Moves between elements:
Rel: χ>Dob, ε>Zud, ξ>., α>Vok, ζ>Pup, τ>Bag
Fis: χ>Kek, ε>Pev, ξ>Gug, α>., ζ>Bon, τ>.
Vur: χ>Zez, ε>Kod, ξ>Pup, α>Sud, ζ>Mir, τ>Mes
Zud: χ>Pum, ε>Ziz, ξ>., α>Rel, ζ>Nev, τ>Dun
Nog: χ>., ε>., ξ>Vam, α>Nek, ζ>Lak, τ>.
Dag: χ>Vul, ε>Tam, ξ>Mir, α>Pev, ζ>Dun, τ>Fum
Dav: χ>Nek, ε>Vam, ξ>Tam, α>Vul, ζ>Lar, τ>.
Dod: χ>Lak, ε>., ξ>Kes, α>Lar, ζ>Buf, τ>.
Nev: χ>Kod, ε>Vos, ξ>., α>Pup, ζ>Lim, τ>Zez
Gol: χ>Ref, ε>Lar, ξ>Dun, α>Tef, ζ>Gim, τ>.
Tam: χ>Dav, ε>Mig, ξ>Vek, α>Dag, ζ>Dis, τ>Rud
Rud: χ>., ε>Nek, ξ>Vul, α>Fum, ζ>Ref, τ>.
Vom: χ>Mir, ε>Lim, ξ>., α>Veb, ζ>Rel, τ>Pev
Sal: χ>., ε>Fim, ξ>Gim, α>Gaz, ζ>Rud, τ>.
Nek: χ>., ε>Nog, ξ>Dav, α>Rud, ζ>Bes, τ>.
Vud: χ>Bag, ε>Dob, ξ>Vok, α>Kir, ζ>Sud, τ>Fab
Lar: χ>Bes, ε>Dod, ξ>Dis, α>Gol, ζ>Nez, τ>.
Bim: χ>Vub, ε>., ξ>Vos, α>Kod, ζ>Rer, τ>Nez
Bon: χ>Fab, ε>Bag, ξ>Kir, α>., ζ>Der, τ>.
Kod: χ>Noz, ε>Bim, ξ>Nev, α>Vur, ζ>Vek, τ>Gim
Ver: χ>Gom, ε>Zel, ξ>., α>., ζ>Pir, τ>.
Ziz: χ>Mut, ε>., ξ>., α>Zud, ζ>Vos, τ>Dis
Lim: χ>Vek, ε>Vad, ξ>., α>Vom, ζ>Zud, τ>Dag
Veb: χ>Som, ε>Vom, ξ>., α>Pir, ζ>Vok, τ>Fis
Fim: χ>., ε>Bup, ξ>Nez, α>Sal, ζ>Nek, τ>.
Rov: χ>., ε>Nub, ξ>Fab, α>., ζ>Far, τ>.
Gim: χ>Sal, ε>Nez, ξ>Zez, α>Mes, ζ>Vul, τ>.
Pum: χ>Dis, ε>Mut, ξ>Zud, α>Dob, ζ>Kod, τ>Gol
Fab: χ>Rov, ε>Tef, ξ>Bon, α>., ζ>Suz, τ>.
Nez: χ>Fim, ε>Buf, ξ>Noz, α>Gim, ζ>Dav, τ>.
Dun: χ>Gol, ε>Dis, ξ>Dob, α>Bag, ζ>Zez, τ>Nub
Gug: χ>Fis, ε>Som, ξ>Pir, α>., ζ>Kir, τ>.
Mir: χ>Dag, ε>Vek, ξ>Vom, α>Som, ζ>Dob, τ>Dol
Som: χ>Pev, ε>Mir, ξ>Veb, α>Gug, ζ>Vud, τ>Kek
Suz: χ>Far, ε>Mes, ξ>Der, α>., ζ>Kek, τ>.
Vek: χ>Tam, ε>Rer, ξ>Lim, α>Mir, ζ>Pum, τ>Vul
Ref: χ>., ε>Bes, ξ>Gol, α>Nub, ζ>Sal, τ>.
Pup: χ>Vur, ε>Nev, ξ>., α>Zel, ζ>Vom, τ>Nur
Nub: χ>., ε>Ref, ξ>Tef, α>Rov, ζ>Gaz, τ>.
Sud: χ>Nur, ε>Vur, ξ>Zel, α>Gom, ζ>Som, τ>Suz
Rer: χ>Mig, ε>., ξ>Vad, α>Vek, ζ>Mut, τ>Dav
Noz: χ>Nez, ε>Vub, ξ>Kod, α>Zez, ζ>Tam, τ>Sal
Pir: χ>Gug, ε>Veb, ξ>., α>., ζ>Zan, τ>.
Der: χ>Suz, ε>Nur, ξ>Gom, α>., ζ>Fis, τ>.
Zez: χ>Gim, ε>Noz, ξ>Vur, α>Nur, ζ>Dag, τ>Gaz
Bag: χ>Tef, ε>Dun, ξ>Vud, α>Bon, ζ>Nur, τ>Rov
Kir: χ>Bon, ε>Vud, ξ>Zan, α>., ζ>Gom, τ>.
Tef: χ>Nub, ε>Gol, ξ>Bag, α>Fab, ζ>Mes, τ>.
Kes: χ>Dod, ε>., ξ>Mut, α>Dis, ζ>Vub, τ>Bes
Vok: χ>Vud, ε>Rel, ξ>., α>Zan, ζ>Zel, τ>Bon
Lur: χ>., ε>Fum, ξ>Kek, α>., ζ>Rov, τ>.
Mig: χ>Vam, ε>., ξ>Rer, α>Tam, ζ>Kes, τ>Nek
Zan: χ>Kir, ε>Vok, ξ>., α>., ζ>Ver, τ>.
Vos: χ>Bim, ε>., ξ>., α>Nev, ζ>Vad, τ>Noz
Fum: χ>., ε>Rud, ξ>Dol, α>Lur, ζ>Nub, τ>.
Gom: χ>Der, ε>Sud, ξ>Ver, α>., ζ>Gug, τ>.
Pev: χ>Dol, ε>Dag, ξ>Som, α>Fis, ζ>Bag, τ>Lur
Vub: χ>Buf, ε>., ξ>Bim, α>Noz, ζ>Mig, τ>Fim
Mut: χ>Kes, ε>., ξ>Ziz, α>Pum, ζ>Bim, τ>Lar
Dob: χ>Dun, ε>Pum, ξ>Rel, α>Vud, ζ>Vur, τ>Tef
Dol: χ>Fum, ε>Vul, ξ>Pev, α>Kek, ζ>Tef, τ>.
Buf: χ>Bup, ε>., ξ>Vub, α>Nez, ζ>Vam, τ>.
Bes: χ>., ε>Lak, ξ>Lar, α>Ref, ζ>Fim, τ>.
Nur: χ>Mes, ε>Zez, ξ>Sud, α>Der, ζ>Pev, τ>Far
Zel: χ>Sud, ε>Pup, ξ>., α>Ver, ζ>Veb, τ>Der
Mes: χ>Gaz, ε>Gim, ξ>Nur, α>Suz, ζ>Dol, τ>.
Lak: χ>., ε>., ξ>Dod, α>Bes, ζ>Bup, τ>.
Far: χ>., ε>Gaz, ξ>Suz, α>., ζ>Lur, τ>.
Kek: χ>Lur, ε>Dol, ξ>Fis, α>., ζ>Fab, τ>.
Vul: χ>Rud, ε>Dav, ξ>Dag, α>Dol, ζ>Gol, τ>.
Vam: χ>Nog, ε>., ξ>Mig, α>Dav, ζ>Dod, τ>.
Vad: χ>Rer, ε>., ξ>., α>Lim, ζ>Ziz, τ>Tam
Dis: χ>Lar, ε>Kes, ξ>Pum, α>Dun, ζ>Noz, τ>Ref
Bup: χ>., ε>., ξ>Buf, α>Fim, ζ>Nog, τ>.
Gaz: χ>., ε>Sal, ξ>Mes, α>Far, ζ>Fum, τ>.

In the rows, 50 means zero.

The rows follow the links: the fewer symbols apart two elements are, the more alike their rows tend to be.

Named rows; a name shown again gets a slightly different row:
Lim: [ 57,  58,  50,  43,  50,  54,  31,  31,  52,  32,  48,  49,  70,  56,  84,  27,  70,  59,  52,  62,  39,  48,  28,  44,  90,  68,  47,  45,  68,  41,  35,  45,  52,  41,  47,  45,  35,  28,  37,  65,  38,  49,  41,  77,  34,  53]
Pir: [ 49,  44,  68,  63,  70,  39,  60,  42,  60,  46,  62,  34,  71,  70,  66,  56,  51,  58,  62,  59,   9,  55,  31,  46,  68,  61,  37,  40,  58,  41,  51,  46,  42,  72,  42,  29,  59,  38,  31,  64,  29,  60,  51,  63,  44,  68]
Tam: [ 40,  67,  48,  38,  48,  51,  50,  36,  43,  22,  47,  83,  52,  44,  60,  34,  63,  68,  47,  56,  77,  72,  48,  24,  67,  55,  50,  52,  62,  67,  47,  28,  52,  27,  47,  53,  25,  51,  56,  70,  58,  58,  41,  62,  40,  54]
Buf: [ 60,  53,  33,  26,  27,  65,  35,  33,  42,  65,  44,  62,  44,  25,  39,  52,  46,  52,  50,  54,  90,  49,  59,  51,  40,  42,  65,  65,  61,  69,  47,  47,  69,  26,  54,  56,  44,  54,  61,  37,  59,  33,  46,  31,  54,  28]
Rov: [ 52,  35,  58,  73,  64,  29,  68,  82,  56,  61,  55,  43,  44,  59,  40,  63,  33,  39,  53,  31,  45,  67,  64,  68,  30,  39,  29,  40,  23,  47,  59,  64,  38,  73,  45,  48,  59,  68,  54,  41,  58,  62,  63,  37,  46,  42]
Vos: [ 72,  51,  35,  33,  32,  70,  17,  25,  44,  59,  46,  45,  63,  46,  64,  41,  60,  51,  54,  60,  45,  19,  37,  57,  69,  58,  69,  59,  73,  44,  40,  49,  63,  42,  56,  55,  50,  33,  47,  43,  37,  23,  40,  55,  50,  41]
Mes: [ 33,  47,  56,  45,  58,  64,  75,  46,  49,  73,  60,  42,  51,  40,  30,  76,  35,  39,  53,  52,  61,  49,  54,  55,  15,  39,  47,  72,  42,  67,  53,  60,  67,  60,  53,  53,  64,  53,  49,  36,  56,  53,  65,  24,  69,  63]
Dol: [ 22,  57,  75,  57,  77,  38,  81,  53,  54,  39,  66,  68,  56,  58,  54,  57,  46,  58,  55,  52,  61,  96,  49,  37,  43,  43,  24,  53,  46,  64,  53,  42,  52,  51,  46,  40,  43,  62,  48,  63,  60,  81,  60,  43,  43,  63]
Der: [ 33,  47,  64,  51,  60,  57,  70,  42,  59,  70,  61,  36,  49,  50,  25,  86,  41,  47,  59,  59,  37,  44,  49,  57,  26,  45,  56,  65,  46,  60,  57,  47,  51,  73,  57,  35,  83,  52,  44,  47,  40,  52,  58,  29,  76,  73]
Lak: [ 77,  44,  32,  55,  37,  33,  29,  71,  42,  53,  41,  62,  45,  43,  52,  39,  42,  49,  44,  31,  85,  61,  68,  58,  48,  38,  48,  39,  36,  49,  52,  57,  48,  33,  45,  63,  32,  72,  66,  38,  69,  46,  44,  45,  31,  13]
Zan: [ 57,  40,  60,  70,  59,  42,  49,  64,  59,  51,  48,  26,  54,  72,  54,  51,  55,  44,  52,  54,   1,  34,  48,  62,  65,  62,  49,  34,  42,  26,  58,  55,  29,  83,  49,  44,  69,  42,  40,  56,  34,  47,  52,  68,  56,  61]
Tef: [ 46,  45,  54,  74,  57,  36,  73,  89,  54,  44,  47,  52,  28,  64,  31,  52,  43,  38,  45,  30,  45,  55,  74,  55,  28,  46,  47,  33,  22,  39,  67,  59,  33,  66,  51,  64,  60,  70,  64,  44,  65,  64,  60,  52,  60,  54]
Nub: [ 55,  42,  55,  73,  63,  29,  67,  80,  52,  56,  53,  48,  39,  55,  47,  50,  37,  37,  50,  30,  51,  66,  70,  67,  31,  38,  26,  38,  25,  44,  58,  70,  49,  62,  47,  61,  49,  66,  61,  37,  66,  64,  62,  38,  46,  37]
Zud: [ 72,  48,  42,  58,  43,  50,  23,  58,  51,  37,  37,  43,  49,  59,  66,  26,  65,  47,  43,  49,  25,  21,  45,  50,  76,  64,  59,  31,  60,  22,  47,  52,  38,  56,  52,  61,  46,  35,  46,  52,  43,  32,  42,  76,  47,  44]
Sal: [ 45,  46,  47,  42,  54,  59,  60,  48,  49,  80,  62,  49,  52,  38,  48,  61,  27,  33,  53,  44,  79,  54,  57,  64,  19,  30,  37,  73,  43,  63,  45,  79,  74,  51,  47,  58,  48,  57,  56,  26,  62,  51,  68,  23,  47,  35]
Vam: [ 58,  60,  36,  39,  39,  42,  39,  42,  45,  38,  49,  81,  46,  34,  52,  38,  51,  66,  47,  48,  92,  81,  55,  37,  61,  50,  55,  56,  57,  65,  48,  34,  52,  19,  51,  47,  25,  58,  61,  61,  58,  54,  39,  44,  36,  28]
Dis: [ 60,  57,  31,  57,  28,  50,  37,  71,  46,  34,  24,  67,  28,  53,  39,  32,  62,  55,  33,  43,  60,  36,  77,  42,  55,  54,  71,  28,  45,  41,  55,  40,  36,  38,  55,  78,  40,  63,  67,  52,  64,  47,  46,  72,  62,  43]
Rud: [ 38,  49,  60,  56,  64,  36,  64,  54,  48,  48,  66,  65,  56,  52,  65,  47,  43,  48,  59,  40,  78,  92,  51,  49,  48,  42,  19,  52,  42,  61,  45,  65,  63,  41,  42,  48,  28,  61,  58,  51,  67,  68,  62,  36,  20,  38]
Vur: [ 39,  57,  47,  34,  43,  87,  47,  23,  47,  64,  51,  33,  50,  43,  45,  63,  60,  46,  53,  69,  41,  12,  42,  50,  41,  56,  70,  67,  65,  52,  47,  55,  61,  52,  61,  50,  65,  32,  43,  45,  42,  39,  55,  52,  73,  73]
Bes: [ 68,  47,  40,  59,  44,  37,  45,  74,  51,  52,  43,  57,  35,  47,  52,  37,  39,  41,  40,  29,  81,  56,  70,  59,  37,  36,  40,  40,  34,  43,  49,  66,  54,  41,  47,  65,  32,  68,  69,  37,  73,  51,  53,  44,  35,  15]
Fis: [ 30,  50,  74,  58,  79,  36,  84,  46,  58,  45,  65,  53,  58,  59,  45,  73,  46,  61,  60,  56,  34,  83,  45,  39,  50,  52,  40,  47,  44,  60,  57,  35,  39,  66,  47,  28,  61,  54,  39,  67,  44,  74,  50,  49,  54,  75]
Som: [ 29,  58,  73,  55,  74,  46,  67,  42,  55,  30,  57,  53,  61,  64,  63,  52,  64,  63,  57,  62,  28,  68,  34,  33,  70,  62,  41,  47,  57,  51,  50,  33,  39,  63,  47,  38,  49,  45,  36,  73,  40,  66,  46,  69,  50,  83]

Each walk starts at a row. The symbols on each line, taken left to right, move it on to the next element.
Answer with the element's row; about right is enough.
---
[ 54,  64,  38,  35,  35,  46,  36,  38,  52,  33,  45,  77,  52,  37,  54,  36,  61,  68,  46,  56,  79,  69,  49,  33,  74,  55,  64,  50,  63,  64,  43,  25,  53,  22,  53,  49,  30,  56,  55,  67,  53,  48,  33,  55,  39,  41]
ξ ξ
[ 69,  54,  43,  41,  45,  50,  19,  31,  52,  38,  46,  53,  67,  49,  75,  31,  68,  63,  54,  66,  46,  46,  31,  43,  89,  66,  55,  46,  73,  43,  35,  40,  51,  37,  46,  42,  35,  37,  46,  60,  37,  42,  35,  68,  35,  44]
τ χ ε α
[ 39,  59,  49,  39,  51,  50,  54,  44,  44,  29,  53,  80,  52,  42,  58,  38,  53,  60,  49,  47,  88,  85,  50,  34,  57,  46,  41,  57,  56,  65,  44,  38,  59,  23,  46,  50,  22,  62,  63,  59,  67,  63,  45,  47,  30,  42]
---
[ 27,  50,  58,  44,  53,  73,  74,  36,  47,  70,  56,  43,  46,  41,  28,  76,  46,  46,  55,  61,  44,  38,  52,  51,  23,  45,  63,  73,  49,  63,  52,  54,  57,  63,  57,  47,  74,  43,  46,  41,  44,  52,  59,  34,  82,  79]
α ξ ζ ζ
[ 51,  43,  64,  73,  60,  37,  62,  67,  58,  46,  44,  33,  43,  69,  35,  63,  54,  52,  52,  46,  10,  42,  55,  55,  46,  54,  56,  33,  37,  31,  67,  44,  25,  83,  50,  41,  74,  52,  42,  57,  40,  56,  53,  63,  67,  68]
ε α χ
[ 44,  43,  65,  73,  63,  35,  72,  78,  57,  48,  46,  37,  37,  68,  32,  68,  48,  54,  50,  43,  21,  49,  69,  49,  37,  52,  51,  32,  32,  44,  71,  48,  27,  78,  49,  48,  75,  61,  46,  57,  47,  59,  57,  55,  72,  64]
---
[ 45,  37,  62,  55,  62,  44,  72,  55,  55,  79,  67,  38,  61,  45,  41,  81,  30,  40,  63,  44,  52,  61,  54,  64,  21,  36,  34,  62,  37,  62,  54,  67,  62,  68,  47,  42,  63,  53,  46,  36,  54,  51,  64,  20,  53,  48]
ε ζ ζ ε
[ 56,  42,  48,  62,  53,  36,  59,  83,  48,  52,  47,  53,  36,  54,  53,  39,  33,  36,  46,  27,  64,  60,  67,  63,  33,  36,  32,  37,  26,  51,  53,  71,  51,  49,  47,  69,  40,  70,  68,  35,  72,  55,  62,  42,  36,  26]
ε α ξ
[ 47,  58,  40,  64,  44,  42,  59,  91,  47,  39,  38,  59,  21,  56,  38,  39,  48,  46,  37,  28,  64,  51,  76,  50,  33,  39,  52,  37,  26,  43,  62,  56,  38,  49,  53,  77,  46,  70,  65,  44,  74,  63,  56,  59,  59,  44]
---
[ 39,  51,  57,  42,  53,  73,  58,  35,  51,  63,  57,  34,  58,  51,  38,  71,  53,  42,  55,  69,  25,  21,  43,  57,  38,  52,  61,  68,  55,  50,  49,  52,  52,  67,  60,  43,  73,  35,  32,  44,  37,  43,  60,  42,  80,  77]
χ ε χ
[ 35,  53,  46,  35,  41,  71,  67,  38,  47,  76,  58,  55,  45,  30,  32,  65,  43,  37,  50,  54,  74,  43,  55,  54,  16,  38,  53,  76,  48,  70,  51,  65,  73,  43,  59,  57,  57,  55,  56,  33,  61,  46,  64,  27,  63,  54]
α ε ξ
[ 32,  59,  45,  32,  39,  83,  59,  29,  43,  67,  52,  46,  46,  35,  28,  67,  49,  44,  49,  60,  61,  27,  49,  48,  29,  41,  69,  75,  58,  64,  46,  58,  65,  44,  57,  59,  61,  46,  50,  41,  51,  42,  63,  38,  79,  73]
---
[ 46,  37,  61,  70,  64,  28,  74,  80,  58,  55,  52,  42,  36,  58,  30,  70,  36,  48,  51,  39,  38,  60,  68,  53,  33,  44,  45,  37,  26,  43,  67,  50,  31,  76,  52,  48,  70,  69,  52,  49,  56,  63,  59,  44,  59,  54]
χ ζ ζ
[ 41,  43,  69,  57,  77,  29,  74,  57,  56,  58,  69,  49,  65,  51,  55,  62,  33,  46,  62,  44,  52,  90,  50,  55,  39,  39,  23,  49,  36,  57,  50,  59,  53,  65,  44,  35,  51,  60,  51,  57,  55,  72,  60,  27,  35,  48]
ε ε α
[ 39,  46,  66,  56,  73,  31,  73,  57,  52,  54,  68,  55,  59,  53,  59,  53,  36,  44,  58,  44,  64,  92,  49,  49,  42,  39,  15,  56,  40,  65,  48,  63,  61,  55,  42,  43,  40,  64,  51,  51,  61,  71,  60,  37,  24,  40]
---
[ 51,  54,  61,  49,  62,  56,  43,  36,  58,  34,  55,  45,  69,  66,  85,  34,  68,  54,  54,  60,  23,  49,  23,  48,  83,  64,  45,  46,  67,  40,  39,  49,  51,  47,  49,  46,  39,  31,  36,  69,  35,  51,  48,  74,  35,  62]
ζ ζ ζ τ
[ 21,  64,  71,  56,  70,  48,  78,  45,  55,  30,  61,  65,  53,  59,  54,  55,  53,  67,  55,  53,  48,  82,  43,  31,  56,  57,  38,  50,  53,  61,  53,  32,  43,  54,  48,  39,  48,  52,  46,  68,  47,  76,  51,  56,  51,  80]
α ξ ζ ζ
[ 42,  42,  66,  50,  59,  57,  66,  41,  55,  71,  59,  28,  55,  55,  33,  80,  47,  51,  60,  61,  21,  35,  44,  56,  39,  51,  58,  64,  51,  52,  57,  50,  50,  77,  55,  34,  78,  39,  39,  46,  33,  50,  55,  36,  74,  75]
---
[ 72,  54,  26,  48,  25,  47,  25,  64,  42,  40,  27,  68,  31,  47,  40,  36,  58,  56,  36,  42,  72,  38,  68,  42,  56,  54,  75,  39,  52,  51,  56,  38,  37,  33,  57,  61,  41,  58,  63,  46,  55,  40,  34,  61,  53,  32]
ζ ξ
[ 64,  55,  30,  25,  22,  70,  24,  27,  45,  57,  43,  53,  51,  31,  47,  48,  57,  55,  48,  64,  67,  23,  46,  48,  58,  56,  76,  65,  66,  53,  44,  43,  62,  32,  55,  51,  52,  36,  51,  45,  43,  23,  37,  50,  62,  45]
χ α ε
[ 58,  59,  30,  24,  24,  70,  27,  30,  43,  57,  40,  62,  45,  22,  34,  58,  58,  55,  45,  58,  76,  31,  54,  48,  50,  48,  75,  70,  63,  61,  46,  38,  63,  27,  60,  53,  46,  48,  60,  41,  52,  31,  40,  39,  61,  43]
---
[ 48,  66,  50,  35,  45,  55,  38,  31,  50,  27,  45,  67,  59,  50,  69,  32,  69,  70,  49,  65,  56,  56,  33,  26,  80,  64,  53,  52,  70,  56,  43,  29,  50,  33,  52,  46,  32,  41,  50,  73,  47,  53,  37,  69,  42,  60]
α ζ ε
[ 65,  56,  35,  56,  33,  54,  28,  61,  46,  29,  23,  56,  34,  56,  53,  28,  68,  52,  36,  47,  45,  22,  62,  45,  67,  61,  74,  32,  54,  33,  53,  41,  37,  45,  51,  68,  47,  51,  57,  53,  51,  45,  40,  86,  60,  47]
α α
[ 49,  47,  51,  71,  57,  48,  58,  76,  53,  38,  39,  37,  35,  71,  42,  49,  61,  52,  46,  46,  15,  26,  59,  53,  52,  59,  57,  30,  41,  28,  67,  50,  26,  71,  54,  58,  68,  46,  48,  57,  43,  54,  50,  79,  69,  70]
